Each row is shifted at random along 4 fixed directions that mean nothing.
Known rows, with every step that occurs:
midu madoko repe dotor daral sime zipale bakof: [ -26 -177 -267  -15    8  266  297  276  333  -77 -152  276  -78  -64
 -289 -128 -155  192  -35  -32 -163 -121  -62  134  -35  -68  189   12
  -34    1  -85 -131  -46  479  135   58 -116 -160  258  -11   73 -210
 -114  185  -60  -55   49   -1   15]
dotor fitu repe bakof zipale didus midu: [-447   67 -332   63 -278   96 -118  203  -80  173   72 -201   -4  185
 -219   65   22   27  -69  124 -110  292 -207   22  172 -150 -253  -69
  -30  172  134 -251 -180  171 -142  170  136 -147   29   98   15  -33
  220 -170 -196  249   89  -40 -135]
fitu repe bakof zipale didus midu dotor madoko daral: [-254   33 -493    2 -103  111  175  359  183  105  -22   28  -38  178
 -396  -62 -180  185 -163   87   -4  146  -39   -7   19  -72  -50   -1
  -54   95   34 -156 -167  429  -36  101   20 -242  235   38  -43  -42
  -23  -67   58  143  -11  -38  -13]
zipale bakof dotor fitu didus repe daral midu madoko: [-229   81 -340  -47 -112  -20  141  231   39  289 -125 -143   31   83
 -274  -25   23  162 -103  -77  115    9   86  235    9 -160   40  -65
  -64  169  -30 -230  -85   44   32  125  138  -45  144  125  117  145
   90 -304 -106    0 -146  -83   68]
bakof zipale didus fitu repe: [-293  -21 -246   37 -204   70   46  277   20  176  -74  -19  125   39
 -251    4  -13   41  -92   93  -82   55    4  222   83  -49  -34  -36
 -125  219   58 -307 -199  -14   -4  148  -46 -229   53  -29  242  267
  245 -355 -180   -5 -103 -142  -89]
didus midu dotor daral sime madoko: [-238 -165 -255  218   49   41 -190  -16 -160  130   62  178  -70  -22
 -160   60   60  117  -18  171 -160   -9   23  256   28 -102  119 -172
   53  186   57  -34 -261  143  123  191   69  -30   52  284   42  -87
   -7  -80   26  215   73   43  205]
zipale bakof madoko midu dotor: [-206 -130 -195   42 -291  166  161   87  147  -37  -50   27   19   48
    3 -124 -107   64  -68 -218 -201 -104  193  137  -43 -305   59   21
  -34  243  -43 -109  107  290   14  143  -23 -139  124  -22  126  -35
 -154  -99 -142   75  -88 -235 -116]
bakof fitu repe daral midu madoko: [ -92   28 -274   39   17   69  -16  141   83  260  -90  135  -27  -51
 -448    2  116  184  -40  122   -5   76 -153  248   41   -9   50 -144
  118   63   -7 -144 -169  151 -191  141  -88  -47  124  333   89   -2
  119  -66    2   84   71   64   66]
fitu didus bakof dotor madoko midu: [-467  114 -604  133   62  -73 -240  222  -84  163  175 -180  -88  215
 -442  133  -75  187 -143  311  147  186 -154   59   87   46  351 -209
  -96  149  201 -234 -384  326   13  155  258 -130  117  280  -77 -168
  215 -203  -40  218   41  198  150]
zipale didus midu dotor fitu repe sime madoko: [ -89  -46 -142   23 -232  125 -110   33 -116   95   22 -145  -52 -169
 -155   50  184   46   40  -63 -347   91  -49  277   -5 -271 -255  -77
  123  148    2 -125    7   23  -17  168   29  151   13  265   51  -75
   80 -120 -210  279  115   46   10]
repe bakof madoko dotor daral: [-466 -135 -278  241    6  -23  -96  128   20  260   -8  145    6  235
 -238  -14 -130  174 -105  115   20   88  171   18  294 -115  277 -157
 -128  274  114 -118 -257  239 -149  245  108 -296   57   39   92  -57
   28 -211  -60  147   69 -207  -59]
didus midu madoko repe sime: [-370 -255  -21  269 -209   41 -237 -118 -181  355   17  194  -15  -61
  -29  -21  162   37   21   24 -119   78  150  158  -11 -321 -147 -139
  -19  248   61 -118  -90    7   42  225  190  -98 -109  352  220   77
   73 -179  -65  123   90 -243  -67]
bakof madoko midu dotor fitu repe: [-438 -143 -266  227 -204   29 -272  -87 -174  259   95 -147 -124  162
   18   81  117   39   -1  143  -33  171  -66  -10  210 -267   24 -221
  111  255   75 -120 -169  162 -143  242  203  -32  -67  442   -8 -274
  127  -86  -87  333  229  -35 -118]
bakof zipale didus fitu repe daral sime madoko: [-291 -124 -331   93 -267   98   33  249   81   78  -34  183   32   56
 -207  -23 -120  112  -69  250 -174   69 -120  -56  168 -121 -210  -51
  -67  197   97 -186 -258  310 -117  157 -174 -291   43  182   73   41
  112  -94 -154   42  222 -152 -224]
sime madoko midu dotor daral repe bakof fitu: [-124 -113 -246   46 -112   86  320  179  259  203 -206  -13   36   25
 -249 -167 -114  252  -83 -137  -54 -154  277  164  158 -129  156   97
 -154  176 -108 -142   51  242 -181  181  -15 -214  252 -164  134   66
 -157  -97 -148  -61   43 -160 -125]
madoko repe sime zipale didus: [-145 -202  -98  153  -67  183 -183  138    0   21  -27  255   10 -179
 -350   50   60   81   44   69 -303   68 -142  224   57  -81  267  -64
  -67  127   63 -255  -94  190   33  168  -69  -80   23  103  220  -90
  183 -128 -304  124  215   76    3]
daral midu madoko repe bakof zipale: [-258 -172 -205  112  -88  122  151  247  170  196 -125  136   31   41
 -289 -113  -75  164  -87  -16   50  -33   87  172  -34  -61  356   29
 -134  117  -51 -234  -31  247  -41  150  107 -241  184  -47  185  112
   -6 -100  -37 -110 -117 -161  -36]
fitu didus repe dotor daral sime madoko: [-103 -103   72   56 -195  201 -259  -80 -134  103   71  -16  -70 -357
 -128   25  373   30  154  -82 -471   79    0  416 -151 -299 -235 -183
  309   98   40  -33   46  -59 -232  267  -40  272   23  385   53 -374
   82   91 -207  202  225   54   41]
zipale didus daral sime madoko repe bakof fitu: [-302 -277   78  285 -356   52 -280 -227 -323  259  -23  148   37  -52
   70   25  213  -45   98    4 -416   29  218  236  244 -408 -257 -110
    8  382   66 -178   53 -185   14  279  111  -31 -163  -25  198  -98
   44 -263 -311  205  328 -279 -275]
zipale didus midu madoko daral sime repe bakof dotor fitu: [-329 -176 -142  136 -268   84  -34  -24 -124  223   -4   38  -31  107
  -16  -16   29   73  -24  -93 -135   12  149  104   58 -341 -216  -82
 -105  268   19 -179   18   55  245  182  203  -86  -30  146  105   17
  -28 -202 -132  134  155 -209 -158]
midu dotor fitu didus bakof zipale: [-294  103 -390 -107  -96  187  136  343  120   92  -31 -302   -9   48
 -201  -26  -88   66  -98   13  -11   93  -23  223  -69   -7  142   44
  -20   74   41 -375  -93  189  -88  106  108  -55  186 -110   53  -82
  156   -6 -167  -12 -177   61  -40]
sime madoko midu bakof fitu repe daral didus dotor: [ -41   -2 -108  -59 -326  128  107   52  126  140  -21  -79  -12 -176
 -237 -100  130  164   33 -240 -263   33   91  266  -17 -271  -92   83
  130  136  -24 -127  170  170 -358  201  -38   91  166  204   43 -202
 -109   15 -139  103  162  -28 -119]
didus dotor madoko midu bakof fitu repe sime: [-427  -83 -256  148 -148  -61  -24   -4  -46  484   -6 -119  -10   99
 -135  -20   53   98  -40   82   38  165  180  100  225 -236 -246  -43
  -27  245   72 -217 -173   31 -245  211  288 -159   17  243   91   28
   99 -236  -89  158   96 -183 -127]
repe dotor daral sime: [-279 -200 -135  171   36  113  -66   91   83  133  -23  210  -16  -47
 -214  -10   -8  114   15   97 -168  -18  115  204  145  -69  219 -135
  -19  158    5  -97 -155  144 -173  214   -1 -164   77  105  114 -151
   -6  -12 -140   43   74  -88   48]
bakof madoko daral repe sime: [-108 -245 -165   78   18  187  280  273  340  253 -239  452   47  -93
 -379 -168 -148  245 -105  -53    9 -162  281  174  -45  -99  355   16
 -122  132 -105 -110  -73  254   27  136 -226 -341  170  201  264  309
  -61 -171  -26 -238 -113 -235  -48]
bakof zipale didus midu dotor daral sime: [-418 -169 -417  120 -238   80   88  223   81   -8   36  185   -4  200
   -9  -52 -241   31 -115  171  -58    6  120 -114   82 -146 -135  -45
 -139  234   76 -161 -210  396  114  113  116 -373   34    2   29  -30
  -49  -85   -5   65  -30 -212  -96]
daral midu bakof dotor fitu repe sime: [-308  -19 -350  -31 -165  138  162  259  186  186    0 -157  -48   85
 -279  -52  -65  154  -64   40   66  105  -43   57   53 -109   43    6
   -9   80  -35 -229  -73  315 -194  134  119 -167  120  225    7  -40
   56  -45 -116   56  -21  -12  -79]
fitu repe dotor madoko daral: [-366 -135 -330  141 -147   78   91  216  240  237  -44   57  -15  189
 -297  -86 -158  219  -90  107   65   89   40 -117  273 -113   49  -91
 -141  207  -12  -46 -170  346 -281  202  -18 -401  143  212   51  -71
  -21  -95   -7   62  113 -209 -176]
daral repe dotor madoko midu bakof fitu didus: [-297   36 -280  155  144  -64 -141   44 -135  362    1 -226  -79   -7
 -376   98  224  155   -2  133   -8   64   39  335  141   -1  427 -130
   24  120    6 -279 -162  -40 -183  190  339  119   85  134   33 -232
  231 -227 -271  122  103  181  181]
madoko midu bakof dotor daral sime fitu repe: [   9 -129  -60 -101   51  176  215  147  165  192 -138  -27   16 -166
 -342  -78  132  155   16 -205 -181 -137  105  531  -64  -74  198   52
   49   63 -126 -219   81  -18   11  168  -49  103  217   -3  201   83
  -22  -57 -102  -43  -99   57  113]
repe bakof fitu didus dotor madoko daral: [-399   18 -260   83 -203  112  -92   61  -12  256   38  -66  -26   91
 -200  -22   -7  112  -59  -11 -120  203   97  121   81 -200 -175  -63
   -4  191  146 -209  -37  158 -227  206  149 -142   60  133   -1 -185
   81  -82 -113  193  163 -106 -161]
daral midu dotor fitu: [-203 -126  -49   73 -235  195  -92  -17  -68   51    1 -176  -48 -109
   16   18  160    7   65 -127 -181   12   38  337  -57 -201  197  -40
  116  166  -46 -187  135   22 -125  205  149  101   51   98   92 -202
   19    9 -172  130  -11   20  -14]
madoko daral sime zipale didus midu bakof dotor fitu repe: [-334 -182 -183   96 -275  172 -161   23 -153   97  107   53  -57   77
 -107   58   78   36   32   26 -218  126 -104  142   55 -242  -94  -43
   66  204   79 -187  -68  133  179  193  101  -31  -41  255   13 -219
   60  -88 -102  232  217    1  -73]
daral sime madoko repe bakof zipale didus dotor: [ -76 -102 -346   82  112  159   83  284   99   21  -75  189  -44  -84
 -432   20  -73  180  -61  147 -220  -33 -167  284   67    6  316   -9
  -84   57  -21 -291 -185  281  174   85  -85  -77  239   18  101  -42
   66  -71 -187    8  123  141  114]
madoko daral didus repe dotor: [-225  -69 -169  152   88  -53   85  293  102  405 -208  167  149  -17
 -516  -39  -10  248  -92  -76  221 -115  389  339   85   29  731   35
 -357  259  -97 -260  -86 -110  -58  225   41 -251  201 -105  387  314
   59 -492 -169 -218 -194 -146  102]
daral didus repe dotor madoko midu bakof: [-123   36 -114  -12 -130   85   88  176   74  148  -50 -142  -41 -201
 -286  -49  165  128   24 -165  -67   -5  201  339 -184 -160  277   76
   32   85  -60 -202  112   94 -225  175  195  123  207   60   97 -199
  -40  -50 -213    2  -78   48   64]
bakof zipale didus repe daral midu madoko dotor: [-144 -152   -1  127 -188    1 -288  -65 -231  143   12  159  -18 -185
  -85   70  328  -15   82  -36 -291   57   47  380 -110 -287  -10 -169
  240  192   46 -162  -17  -96    1  218   96  237    0  204  130 -205
   81 -127 -103  150  100  -13  124]
madoko dotor fitu didus repe daral: [-319    4 -193   41 -240   84 -138   90  -24  172   16 -159  -55   26
 -127   31  121   92   23  -61  -57  195  -32   71  160 -240  -77 -113
   12  193   76 -209  -35  128 -289  232   82   29   35  183   74 -284
  137   -9 -157  146  225   -8 -168]
midu dotor daral didus fitu repe bakof: [-123   56  -79  -33 -239  191   31   95  -10  134  -34 -196  -63 -202
 -129  -38  164   55   53 -114 -173   86  151  315 -106 -215  -19  -16
  184  104   19 -184  113   45 -256  214   72  123   99   52   51 -282
   27   71 -144  169   75   30  -92]
midu bakof zipale didus fitu repe daral sime: [-335    2 -410   -1 -108   79  190  366  136  131  -56  130   36  148
 -296  -54 -175  111 -119  241   15   84    3    9   95    1  -31   43
 -113  149   68 -315 -236  299  -64   97  -48 -295   95  -54   91   80
  115 -119 -165  -35   11 -125 -139]
dotor fitu didus repe sime madoko: [-288  -58 -108   32 -345  212 -199   50  -63  149   56 -134  -61 -144
  -92   18  172   41   64   30 -276  206 -134   92   -7 -288 -391  -88
  115  121  114 -142  -38  154 -256  222  -14   19  -26  421   40 -164
  202   45 -278  195  258   -2 -224]
repe sime fitu didus bakof: [-368  -17 -241  117  -33  108 -269  125  -51  159   56  -48   21  -61
 -359   69   14   99  -21  163 -180  149  -82  151    1  -28  124  -96
 -145  176  178 -313 -143  169 -132  209  -16 -102   25  110  155  -12
  301 -124 -392  104  154   67  -86]
bakof madoko midu dotor daral sime: [  22 -259   16   54   53  196   31    8   49  111 -100  237  -57 -274
 -139  -52  165   83   48 -156 -277 -155  213  516 -179 -185  281  -75
  238   79  -81  -62   27   20   21  188  -39  161  118  224  147  -79
 -113   50   27   46  -92   -9  179]
daral repe sime zipale bakof: [-116 -133 -104  126   87  171  -23  202   60  115 -121  197   87 -217
 -472   23   41  136    2   45 -231  -46  -58  407   -2   23  478   16
  -85  113    0 -275 -166   97   57  154 -132  -96  140   -6  292  164
  189 -253 -342  -51   23   75  119]
daral repe sime madoko midu: [ -37 -211  -75  110 -159  265 -102   10  111  -39   16  203 -109 -312
 -259  -22  122  147   80    5 -393  -14 -119  190  -93 -214   96  -53
  147   40  -12  -58   30  382 -138  179 -193   34  117  403   53 -222
  -21  171 -223   90  331  127  -43]

Rows:
[-495 -145 -162  186 -338   -7 -174  -68 -200  249   40 -108   34  223
   94   27   33    0  -31  -86 -130   98  210   59  280 -376  -70 -160
  -53  407  117 -144  -98  -18  -38  255  208 -124 -106   59  113  -80
  107 -337 -128  211   54 -298 -223] -> zipale bakof madoko dotor fitu didus daral
[-164  -36 -334   73  133   93   35  209  100  158  -74   34  -61  -28
 -431   21   33  213  -44   26  -50    1  -55  202   67    9  286 -132
 -173   80  -34 -226 -112  187  -22  141   59  -43  176   75  122 -133
  140  -60 -149   29   86  137  146] -> madoko repe dotor daral sime fitu didus midu
[-320 -249 -208  225 -155  102  -94   98   33   24   -5  195  -42   59
 -141   13  -55   88   31  123 -179   31  -13  -33  278 -148  180 -124
 -139  224   37 -167 -104  280  -37  197   88 -229   12    9   97 -337
   40  -55 -242  130  294  -80 -107] -> madoko repe dotor daral sime zipale didus
[-249 -132 -306  223  279  -54 -191   87 -207  322  -42  265 -100   25
 -331  121   93  104  -36  327  -20   59  -17  315  138    0  332 -210
   19  114   78 -277 -344   23  312  130  226   -4   71  120   93  -75
  193 -195  -51  141  101  121  265] -> midu madoko repe bakof zipale didus dotor daral sime
[-209   -2 -326   10  101  134  -46  177   35  178   32  -22 -153   14
 -339   53   69  141  -23  152  -82  167 -196  165   81  -75  140 -116
  182   17   40 -207 -234  285  -99  128   24   73   92  346  -37 -249
  174   48 -108  207  113  188   61] -> midu bakof madoko dotor fitu repe sime
[-278 -175 -219    8 -192  286   98  251  200   17  -55  171   44    3
 -223 -105 -161  111  -57  -14 -166  -44   22  109 -101  -82  114   92
 -171  156   53 -282   25  316   29  165 -165 -261  162  -87  161   18
   38   59 -170 -160   36 -110 -229] -> madoko daral sime fitu didus bakof zipale
[-133   60 -420   38   58   70   72  288  101   81  -18  196 -147  -11
 -449  -11  -40  229  -81  171   56   89 -125   83  -49    1  326  -33
   10    8   46 -138 -180  471  -37   67  118  -58  206  256  -54 -211
    2   48   30   98   41  182  171] -> dotor madoko repe daral didus midu bakof
[ -44 -186  119   56  -43  225  -49  -31  -61  284 -110  149   19 -249
 -289  -56  255  114   47 -227 -301  -37  104  559 -243 -207  -16    0
   83  119  -51 -138  126 -144  109  221  -88  142  114  152  253  160
   -4  -58  -54   20   -8  -76   45] -> didus midu madoko daral sime fitu repe bakof
[-390    1 -296  130 -140 -118  -40   84 -126  384  -93 -120   52  184
 -124    7   48  104  -89  -38   91   65  235  114  175 -252   88  -88
 -122  328   43 -216 -119  -26 -108  218  209  -70   30   50  167   92
  116 -403 -213  125  -25 -212  -39] -> zipale bakof madoko midu dotor fitu didus repe daral
[ -57 -218  -50   81 -145  198 -207   -4 -105  105   -6  136  -83 -207
 -218   71  225   66   84  -70 -331   84  -66  319 -106 -242  165 -123
  278  105   15 -103   22   62  -23  214  -20  188    6  410   29 -255
   88  -33 -107  262  168  109   74] -> bakof madoko daral midu dotor fitu repe sime zipale didus
[ -66   16 -232  -84 -135  121  217  141  150  241 -128  -51  -29  -99
 -226  -92   92  138  -42 -187   14  -25  153  325  -82 -153  -72  -65
   39   79  -56 -202   74   44  -34  110  135  -14  150  149  118  -30
   47  -80   63  -21 -116  -34   20] -> bakof fitu didus dotor daral midu madoko repe
[-453    0 -260   94 -456  141   51   88   74  117   60 -130  -25  137
   -6  -77 -109  109  -49  -20  -63  130   76 -173  110 -305 -276  -89
 -126  257  122 -189  -26  370 -224  216  118 -274   28  138   30 -230
   23  -33 -214  153  307 -190 -391] -> sime repe bakof dotor daral didus fitu
[-234  -51 -306   47  -62  103 -121  162  -62  169   26   59  -55   18
 -382  100   70  102  -21  151 -128  221 -139  143   36  -77   56 -119
  128   97  106 -177 -229  197  -43  149   43  -19   25  307  -14 -109
  195 -129 -100  255   83  117   39] -> dotor fitu repe sime zipale didus daral midu bakof madoko
[  33  -76 -111  -79 -145  292   58  268  204   12  -70  254   32 -268
 -481  -66   30  131   -4 -110 -349   66  -70  313 -226 -150  -13   13
  146   37   38 -134   -3  229  -26  142 -318  -22  168  196  144    1
   40  -21 -121   52   11    7  -15] -> fitu repe sime zipale didus bakof madoko daral
[  21 -163   63   23    7  102  -87    2 -132  327  -84  -15   28 -208
 -361   30  341  166   66 -176 -254  -72   13  707  -11 -128  365  -41
  209  121 -109 -113   34 -295   13  247  -21  251  141  241  167  100
   70 -268  -78   87  -61  101  258] -> sime madoko daral midu bakof dotor fitu repe
[-375  -41  -98  166  103  -50 -385   -1 -364  472   14 -203  -36  -18
 -236  160  348   43   33  102  -57  198  -33  458   88 -101  215 -183
  116  153  116 -340 -252 -276  -24  262  320  245   -4  153  147 -100
  364 -241 -167  185   74  113  136] -> midu madoko dotor fitu didus repe bakof zipale
[-215  -69 -364  168  140  -20 -177  112  -72  372  -19   63  -54   20
 -500  138   82  247  -47  190   59  145 -141  240  218  -10  319 -164
  -38  138   31 -163 -310   68  -48  197   21  -66  149  439   72   67
  208 -255  -32  167  154  185  194] -> didus dotor fitu repe sime madoko daral midu
